(in the rows, 128 means zero)
Here are made-up objects, facts about them, and rows of numbers that follow some of those facts. Name the object behind each unnamed row.

There are 4 kinds of fact about the objects: ψ, Δ, φ, κ.
<368> {ψ=<204>, <901>, <64>, Δ=bodren, φ=<980>, <558>, <1426>, <139>, κ=ketama}
<881> {Δ=bodren, κ=stusitil}
<918> {ψ=<916>, <1088>, <402>, <660>, Δ=stufla, κ=stusitil}
<402> {Δ=pliste, φ=<485>, <1024>, <687>, <548>, <1325>, <1071>, κ=stusitil}
<297> {Δ=bodren, κ=stusitil}
<123> {Δ=bodren, κ=ketama}
<282> {Δ=pliste, κ=stusitil}
<1452> {ψ=<1035>, <274>, Δ=muvak, κ=ketama}
<540> {Δ=drevo, κ=ketama}
<134> {Δ=drebrak, κ=stusitil}
<341> {Δ=pliste, κ=stusitil}
<442> {Δ=pliste, φ=<306>, <732>, <901>, <1071>, <223>, <418>, κ=stusitil}
<1341> {ψ=<515>, <291>, <608>, <832>, Δ=muvak, κ=ketama}
<870> {Δ=drevo, κ=stusitil}
<1292> {Δ=pliste, κ=ketama}
<867> {ψ=<483>, <46>, <569>, <445>, <724>, Δ=drevo, κ=stusitil}
<485> {Δ=bodren, κ=ketama}
<949> {Δ=muvak, φ=<1024>, <426>, <423>, <901>, <100>, <297>, κ=stusitil}
<46> {Δ=stufla, κ=stusitil}
<585> {ψ=<1327>, <586>, <104>, Δ=stufla, κ=ketama}
<1325> {ψ=<515>, <1177>, <402>, <60>, <832>, <447>, Δ=drevo, κ=stusitil}
<535> {Δ=pliste, φ=<881>, <568>, <260>, <548>, <469>, <1202>, <1348>, κ=stusitil}
<596> {Δ=drevo, κ=stusitil}
<813> {Δ=drevo, φ=<585>, <1084>, <263>, κ=ketama}
<737> {Δ=stufla, κ=stusitil}
<625> {Δ=pliste, φ=<306>, <1328>, <1049>, <204>, κ=ketama}
<537> {ψ=<46>, <1239>, Δ=stufla, κ=stusitil}
<60> {Δ=bodren, κ=stusitil}
<426> {ψ=<1157>, <724>, <1048>, Δ=drevo, κ=ketama}
<1426> {Δ=pliste, κ=ketama}
<1202> {ψ=<23>, <1295>, Δ=drevo, κ=stusitil}
<894> {Δ=bodren, φ=<805>, <729>, <855>, <100>, κ=stusitil}
<210> {Δ=bodren, φ=<451>, <1071>, κ=stusitil}
<139> {ψ=<673>, Δ=drebrak, κ=stusitil}
<548> {Δ=pliste, κ=stusitil}
<430> {Δ=pliste, κ=ketama}
<84> {Δ=muvak, φ=<896>, κ=stusitil}
<379> {Δ=muvak, κ=ketama}
<451> {Δ=drebrak, κ=ketama}
<90> {Δ=pliste, φ=<1084>, <171>, κ=stusitil}
<1057> {Δ=bodren, φ=<1049>, <445>, <171>, κ=ketama}
<608> {Δ=muvak, κ=stusitil}
<1231> {Δ=drebrak, κ=ketama}
<23> {Δ=muvak, φ=<274>, κ=stusitil}
<648> {Δ=drevo, κ=ketama}
<754> {Δ=drevo, κ=stusitil}
<660> {Δ=drevo, κ=stusitil}
<447> {Δ=muvak, φ=<865>, <608>, κ=ketama}
<483> {Δ=drebrak, κ=ketama}
<291> {Δ=drebrak, κ=stusitil}
<994> {Δ=muvak, φ=<1177>, <548>, <123>, <785>, κ=stusitil}
<942> {ψ=<625>, <1088>, <724>, Δ=bodren, κ=ketama}
<1314> {Δ=bodren, κ=ketama}
<1378> {ψ=<1426>, <870>, Δ=drebrak, κ=stusitil}
<67> {Δ=muvak, κ=stusitil}
<569> {Δ=drevo, φ=<1207>, <805>, <263>, <430>, κ=stusitil}
<916> {Δ=drevo, κ=stusitil}
<675> {Δ=stufla, φ=<586>, <1071>, <608>, κ=ketama}
<223> {Δ=pliste, κ=stusitil}
<889> {ψ=<1292>, <754>, <67>, <505>, Δ=pliste, κ=ketama}
<1354> {Δ=bodren, κ=ketama}
<922> {Δ=pliste, κ=stusitil}
<824> {ψ=<485>, <805>, <1087>, <563>, Δ=muvak, κ=stusitil}
<568> {Δ=drevo, κ=stusitil}
<299> {Δ=bodren, κ=stusitil}
<100> {Δ=drebrak, κ=stusitil}
<515> {Δ=stufla, κ=ketama}
<1183> {Δ=drevo, φ=<916>, <1087>, <865>, <563>, <785>, κ=ketama}
<1312> {Δ=drebrak, κ=stusitil}
<260> {Δ=stufla, κ=ketama}
<1043> {ψ=<423>, <171>, Δ=stufla, φ=<1231>, <299>, <1452>, κ=stusitil}
<1048> {Δ=stufla, κ=stusitil}
<1207> {Δ=drebrak, κ=stusitil}
<785> {ψ=<1183>, <64>, Δ=pliste, κ=ketama}
<1327> {Δ=drevo, κ=stusitil}
<1088> {Δ=drevo, κ=ketama}
<1099> {Δ=muvak, φ=<274>, <1327>, <1312>, <1177>, <1084>, <867>, <379>, <785>, κ=ketama}
<64> {Δ=pliste, φ=<1035>, <1314>, κ=ketama}
<1371> {Δ=stufla, φ=<1378>, <933>, <1177>, <248>, κ=ketama}
<95> {Δ=bodren, φ=<548>, <550>, <223>, <171>, <100>, κ=ketama}
<901> {Δ=pliste, κ=ketama}
<586> {Δ=drebrak, κ=ketama}
<149> {Δ=stufla, κ=stusitil}
<423> {Δ=pliste, κ=ketama}
<357> {ψ=<274>, <1371>, <608>, <282>, Δ=bodren, κ=ketama}
<729> {ψ=<430>, Δ=pliste, κ=ketama}
<732> {Δ=muvak, κ=ketama}
<263> {Δ=drebrak, κ=ketama}
<1177> {Δ=pliste, κ=ketama}
<1123> {ψ=<663>, <563>, <319>, Δ=bodren, κ=ketama}
<550> {Δ=stufla, κ=stusitil}
<418> {Δ=stufla, κ=ketama}
<1024> {Δ=bodren, κ=stusitil}
<231> {Δ=bodren, φ=<1177>, <673>, <596>, κ=stusitil}
<182> {Δ=drebrak, φ=<585>, <922>, <123>, <660>, κ=stusitil}
<467> {Δ=drevo, κ=stusitil}
<215> {Δ=bodren, φ=<568>, <1312>, <1049>, <123>, <1314>, <785>, κ=stusitil}
<1035> {Δ=drevo, κ=stusitil}
<687> {Δ=muvak, κ=stusitil}
<558> {Δ=drebrak, κ=stusitil}
<141> {Δ=stufla, κ=stusitil}
<1049> {ψ=<881>, <1312>, <341>, <447>, Δ=stufla, κ=stusitil}
<933> {ψ=<1183>, <648>, <1207>, <813>, <291>, <548>, <64>, Δ=bodren, κ=stusitil}
<108> {ψ=<558>, <291>, <134>, Δ=drebrak, φ=<306>, κ=stusitil}
<557> {Δ=drevo, φ=<729>, <469>, κ=stusitil}
<910> {Δ=stufla, φ=<483>, <1035>, <149>, κ=stusitil}
<248> {ψ=<467>, <141>, Δ=muvak, κ=ketama}
<724> {Δ=drebrak, κ=ketama}
<1157> {Δ=pliste, κ=stusitil}
<171> {Δ=bodren, κ=ketama}
<663> {Δ=drevo, φ=<732>, κ=ketama}
<306> {Δ=drebrak, κ=stusitil}
<865> {Δ=muvak, κ=ketama}
<980> {Δ=stufla, κ=stusitil}
<1087> {Δ=drevo, κ=ketama}
<274> {Δ=drevo, κ=stusitil}
<673> {Δ=stufla, κ=ketama}
<805> {Δ=drebrak, κ=stusitil}
<1348> {Δ=pliste, κ=ketama}
<257> {ψ=<648>, <515>, <1354>, Δ=drebrak, κ=stusitil}
<896> {Δ=bodren, κ=stusitil}
<319> {Δ=drevo, φ=<737>, <1084>, κ=stusitil}
<104> {Δ=drevo, φ=<824>, <423>, <1292>, κ=stusitil}
<855> {Δ=pliste, κ=stusitil}
<204> {Δ=drevo, κ=stusitil}
<505> {Δ=bodren, κ=stusitil}
<1295> {Δ=drebrak, κ=ketama}
<1071> {Δ=muvak, κ=stusitil}
<1239> {Δ=drevo, κ=stusitil}
<469> {ψ=<896>, <442>, <540>, Δ=stufla, κ=ketama}
<1328> {Δ=drebrak, κ=stusitil}
<1084> {Δ=bodren, κ=stusitil}
<921> {Δ=stufla, φ=<1157>, <1239>, <673>, κ=ketama}
<445> {Δ=stufla, κ=stusitil}
<832> {Δ=bodren, φ=<426>, <1328>, <379>, <297>, κ=ketama}
<1353> {Δ=drevo, φ=<889>, <263>, <1452>, <505>, κ=ketama}
<769> {Δ=drevo, φ=<426>, <263>, <660>, <1348>, <100>, <1295>, κ=ketama}
<563> {Δ=pliste, κ=stusitil}

Some objects and their rows:
<210>: [156 106 178 183 106 110 161 140 134 134 114 112 150 188 117 162 139 115
 122 159 111 147 138 145 120 132 140  74 148]
<1292>: [154 102 132 175 144 100 153 152 107 140 149 152 173 196 194 140 166 120
 142 146 177 190 153 132 110 116 106 113 137]
<889>: [166 103 121 173 161 117 172 150 109 151 141 160 177 200 179 139 153  89
 148 145 183 188 149 135 106 102 106  91 142]
<1353>: [154 102 170 207 126 132 167 159 126 105 129 100 141 172 107 146 161 103
 120 152 114 130 177 165 100 124 105  92 150]
<418>: [144 110 169 205 126 111 165 139 125 125 119 102 134 176 119 153 169  89
 130 141 125 145 160 153 118 129 114  91 140]
<171>: [140 111 169 198 123 111 148 138 133 123 123 107 129 183 122 158 167  95
 124 143 118 160 151 146 127 134 116  98 140]
<980>: [148  98 176 197 104 119 176 134 126 127 108 112 152 180 112 155 147 107
 132 154 122 139 151 145 131 147 138  83 143]
<660>: [136  97 201 173 120 135 205 152 118 131 131 130 136 153 124 152 143 139
 139 158 167 124 179 137 106 159 123 114 139]
<23>: [132  90 165 197 119  97 163 148 139 142 122 133 187 215 141 149 131 121
 126 200 114 126 155 176 110 151  91  94 161]
<1202>: [146  90 174 171 118 151 206 141 111 138 122 116 160 155 114 147 145 115
 152 166 161 133 186 138 121 133 123  76 141]
<515>: [145 104 193 214 121  94 162 143 148 131 124 104 125 177 110 148 158 123
 122 128 132 149 157 162  95 140 107 132 115]
<1341>: [144  90 174 185 176 111 202 141 145 167 127 137 165 196 129 147 137  97
 156 176 187 149 170 175  89 133  51 110 126]
<994>: [126  77 175 165 133 115 189 141 126 162 141 141 188 194 146 145 130 127
 149 212 149 135 168 164 122 136  86  92 158]
<1177>: [153  95 151 175 144  84 174 153 121 159 153 163 163 194 183 126 146 128
 139 131 184 179 146 141  95 123 101 143 122]
<805>: [155 100 169 202  89 119 161 136 120 118 111 115 158 178 125 160 158 118
 128 140 119 154 149 129 125 137 153  89 138]
<1049>: [151  94 186 168 131 134 212 136 129 157 121 128 145 162 109 156 132 112
 153 150 170 148 156 138 117 134 123  84 132]
<865>: [127 100 165 175 154 109 178 141 124 152 140 132 172 194 156 150 158 108
 152 196 164 148 180 161 113 138  58 101 152]
<134>: [154  84 190 177 106 120 193 138 125 147 121 125 148 157 122 155 148 149
 146 130 169 168 159 124 115 129 139 105 115]
<108>: [177  83 188 163 124 133 203 143 134 152 123 122 149 164 108 152 128 129
 144 137 169 165 153 131 103 107 137  80 120]
<732>: [124  99 163 175 159 108 174 144 124 148 136 132 170 195 152 153 161 107
 149 196 164 150 178 163 109 138  57  96 150]
<46>: [125 111 196 157 119 129 186 143 111 139 140 138 126 155 136 162 149 134
 130 166 160 136 160 131 126 163 136 105 150]

Rows to name:
No name comes twice in this set of rows, the named rows included.
[169  92 146 210 125  66 138 161 137 140 135 142 169 215 171 123 147 131
 116 127 140 178 134 162  84 108 105 134 123]	<64>
[145 123 181 154 162 128 196 141 122 151 142 135 110 164 124 156 150  88
 135 145 171 151 148 139 118 137 115  99 144]	<942>
[150  97 174 204 115 120 153 159 122 103 129  86 142 167 119 144 170 116
 119 154 110 127 183 163 103 122 108  91 150]	<663>
[148 107 189 209 130  91 162 132 146 135 119 107 126 180 113 155 157 111
 125 124 136 162 148 162 105 135 109 119 121]	<1354>
[151 109 175 192 133 109 156 146 129 125 122  94 133 176 117 155 162 101
 118 146 115 144 157 155 106 116 114  82 141]	<675>
[145 104 197 205 106  97 177 135 143 143 108 124 131 186 114 160 131 123
 128 139 132 144 138 149 111 157 136 114 129]	<60>
[130  93 187 218 117  76 177 145 148 154 109 130 176 217 134 148 125 132
 138 185 139 131 158 174  95 165  86 115 134]	<608>
[141  84 196 187 128 124 189 148 133 132 132 106 139 148 117 146 171 139
 146 139 175 147 196 147  98 128  90 123 120]	<648>
[146 121 179 167 160 150 209 153 109 130 141 122 118 149 119 143 157  86
 138 155 177 124 183 145 105 141 103  95 151]	<426>
[163 126 145 188 147  79 150 168 118 133 148 158 146 208 189 128 137 106
  99 140 138 152 124 151  79 129 122 124 152]	<625>
[138 113 184 152 133 140 210 138 110 147 130 139 134 160 122 156 136 107
 144 163 168 129 159 127 123 147 132  84 150]	<537>

Now the same objects, written a new way:
Some rows with their names:
<586>: [144 131  79 143 114  90  78 155 108  96 120 188 107  85]
<673>: [141 111  97 121 118 100  91 163  93  96 117 164 115  83]
<1452>: [107 106 113  96 114 100 124 174  67 119 131 143  94  83]
<608>: [145 127  95  94 134 116 127 176  71 121 142 130 119 100]
<84>: [146 129 108 104 133 135 112 184  91 109 107 126 130  93]
<769>: [121 150  77 165 101 106  76 157 131  79 112 176 109  87]
<867>: [119 159  87 118  94  79 102 124 100 146  47 201  89  68]
<881>: [151 105 109  91 140 127 132 186  82 116 115 127 128  92]
<1207>: [148 146  90 155 116 104  97 151 127 120 116 184 126  92]
<942>: [111  94 132  68 117 100 127 178  55 136  65 143  77  56]
<596>: [148 155  71 144 114  97  92 133 117 106 104 184 129  98]
<1325>: [110 182  54 120  87  63 119 131  82 142 163 186 101 111]
<1048>: [151 134  91 118 124 108 110 165 101 120  95 163 118  84]
<108>: [128 176  98 138 105  99  83 146  96 150 151 179  94 105]
<260>: [142 111  93 128 121 102  93 166 100  94 120 165 116  85]
<921>: [141 121  99 121 117 110  79 171  97  88 117 152 121  86]
<1202>: [129 163  84 139 100  88 101 128 106 134 106 195 105  96]
<100>: [141 155  77 152 114 102 100 162 126 115 110 179 118  88]
<922>: [158 127  99 118 123 102 107 183 106 126 114 159 131  84]
<855>: [156 130  97 122 124 103 111 186 106 126 118 158 125  85]
<291>: [143 156  88 143 108  94  99 146 112 130 149 183 123 106]

Rows to name:
No name comes twice in this set of rows, the named rows included.
[131 119 119  98 125 114 131 167  79 143 107 142 108  89]	<824>
[158 131  97 112 122  99 109 181 101 130 101 165 121  76]	<1157>
[124 123  79 117 108  83 107 166  84  99 165 160 114 101]	<515>
[132 168  75 150  95 107  85 148 129 104  95 173 137  95]	<319>
[122  88 130  88 126 110 122 180  64 122 117 137  96  79]	<1123>
[159 162  76 143 126 105  85 157 113 114 116 178 109  92]	<306>
[124 132  82 161  99  93  90 168 132  88 113 181 116  80]	<263>
[147 131  94 124 126 118  71 173  89  90 122 153 106  85]	<675>
[154 148  90 162 119 109  87 130 126 116 108 191 121 101]	<204>
[140 128  81 140 111  87  82 154 109  95 102 189 109  77]	<483>
[141 123  97 114 112 105  76 170  90  91 121 153 129  88]	<1371>
[145 133 122 168 113 121  46 123 123 104 122 191 119 103]	<1183>

